Small tables with named rows and columns. After each table, cells are looked up by row and column.

toru
cols = ber, lugibos, mupagu, puda
puf: [59.379, 56.838, 56.042, 48.609]
teg: [54.417, 71.380, 61.953, 52.604]
mes: [60.255, 76.033, 66.906, 58.856]
feragel: [43.333, 34.225, 38.981, 41.465]
koz: [50.705, 59.731, 54.855, 50.009]
digip: [35.453, 38.442, 38.382, 35.679]
vel: [60.196, 77.508, 66.099, 56.912]
tife: [39.463, 41.246, 40.998, 36.795]
fof: [32.812, 29.344, 31.033, 28.658]
sevo: [55.350, 52.368, 52.797, 45.799]
fov: [42.140, 39.060, 39.373, 38.312]
fevedug: [45.132, 54.001, 50.130, 44.082]
sezege: [31.192, 24.999, 29.684, 32.160]
vazet: [31.804, 36.785, 37.596, 37.886]

puda of teg: 52.604
ber of fevedug: 45.132
puda of feragel: 41.465
mupagu of fov: 39.373
puda of fof: 28.658
ber of puf: 59.379
puda of digip: 35.679
ber of koz: 50.705
lugibos of feragel: 34.225
lugibos of fov: 39.060
mupagu of sevo: 52.797
mupagu of tife: 40.998
mupagu of digip: 38.382
lugibos of digip: 38.442
lugibos of teg: 71.380

rigumep.csv
,nop,nesofe,bes,feput,zetuv,tezegit,rul,kerotiz
bip,6.53,16.34,0.80,2.08,-3.53,3.88,-5.80,-10.56
lorinu,18.08,16.74,4.35,11.66,-49.28,12.13,-9.84,76.40
zan,58.92,61.82,70.56,50.28,50.65,55.64,-61.57,52.31
fud,27.82,4.53,48.01,27.89,15.93,35.72,-10.10,-64.01
bom,20.90,1.24,15.30,3.66,-36.71,31.88,-4.69,32.53
lar,-7.67,0.02,-3.58,-10.78,-16.32,-6.85,2.66,41.89
fesumum,12.85,20.85,38.02,27.56,29.32,37.10,-8.41,-36.68
taf,-0.77,-1.37,-5.97,6.58,1.77,-0.28,-1.71,-28.95
fut,70.30,71.79,70.00,79.83,77.27,70.58,-44.46,-77.86

kerotiz of lar = 41.89
feput of fesumum = 27.56
nesofe of lorinu = 16.74
nop of fesumum = 12.85
rul of taf = -1.71
feput of bip = 2.08
bes of fud = 48.01
bes of lorinu = 4.35
nop of zan = 58.92
tezegit of lar = -6.85
kerotiz of lorinu = 76.40
nesofe of zan = 61.82
tezegit of fud = 35.72
bes of bip = 0.80
rul of zan = -61.57
zetuv of fesumum = 29.32
tezegit of fut = 70.58
rul of fesumum = -8.41

luz =
|  | gegori | netevu | zeriso | nuti |
|---|---|---|---|---|
| tovafu | 204 | 155 | 51 | 46 |
| kur | 222 | 199 | 141 | 148 |
| pem | 136 | 188 | 157 | 164 |
| vot | 204 | 170 | 192 | 191 |
| monagaz | 80 | 135 | 125 | 152 |
| fep | 204 | 188 | 224 | 212 |

netevu of tovafu: 155
zeriso of tovafu: 51
gegori of kur: 222
gegori of monagaz: 80
nuti of vot: 191
netevu of fep: 188
nuti of kur: 148
netevu of monagaz: 135
zeriso of vot: 192
zeriso of pem: 157
nuti of tovafu: 46
netevu of vot: 170
nuti of fep: 212
nuti of monagaz: 152
nuti of pem: 164
gegori of tovafu: 204
gegori of pem: 136
zeriso of kur: 141
netevu of kur: 199

Table gagozo
	banalup	lipinek	reme	nabepet	vek	rizasal	nesi	rifonov
veke	126	154	150	151	126	115	128	129
kisol	136	158	141	193	167	120	163	141
pom	119	138	139	95	90	112	101	117
teb	112	193	244	175	85	104	57	124
gak	128	162	161	175	139	116	133	134
vezapel	114	182	220	163	93	106	74	123
tas	115	158	176	121	88	109	88	118
zat	119	201	245	215	121	108	83	133
pokis	149	100	9	131	209	134	253	142
lol	134	158	128	188	186	122	189	140
mol	117	189	226	186	109	108	82	128
bafese	130	168	172	190	140	115	129	137

veke, reme => 150
mol, rifonov => 128
teb, lipinek => 193
pom, vek => 90
mol, lipinek => 189
bafese, vek => 140
lol, nabepet => 188
veke, banalup => 126
vezapel, reme => 220
veke, nesi => 128
kisol, banalup => 136
zat, banalup => 119
Row with the largest nabepet: zat

fim:
columns: zel, sigurok, ril, bileg, ferodiv, poso, sedo, bul, fonafe
galil: [67458, 74595, 59528, 65401, 42690, 55693, 44874, 50824, 58181]
gulenu: [67458, 74595, 59528, 65401, 42690, 55693, 44874, 50824, 58181]
dofis: [68681, 85096, 59528, 65401, 38981, 55693, 18418, 50824, 58181]
fer: [48484, 29562, 59528, 65401, 84565, 55950, 84262, 62891, 58181]
rem: [53888, 40141, 59528, 63964, 78502, 55693, 90060, 61870, 58181]
lipu: [67458, 74595, 59528, 65401, 45777, 55693, 47622, 50824, 58181]
fon: [70411, 78119, 59528, 65401, 24988, 55693, 28864, 50824, 58181]
deten: [67458, 80159, 59528, 65401, 24428, 55693, 20613, 48247, 58181]
sinibuf: [67458, 74595, 59528, 65401, 42690, 55693, 44874, 50824, 58181]
vip: [67516, 89472, 59528, 65401, 29809, 55693, 28932, 50824, 58181]
remavas: [62392, 57803, 59528, 65401, 64071, 55693, 61494, 54979, 58181]

bul of fon: 50824
poso of fer: 55950
zel of lipu: 67458
sigurok of fer: 29562
fonafe of deten: 58181
ferodiv of gulenu: 42690
ril of sinibuf: 59528
fonafe of vip: 58181
sedo of galil: 44874
sigurok of remavas: 57803
ril of remavas: 59528
ril of gulenu: 59528
Row with the largest sigurok: vip

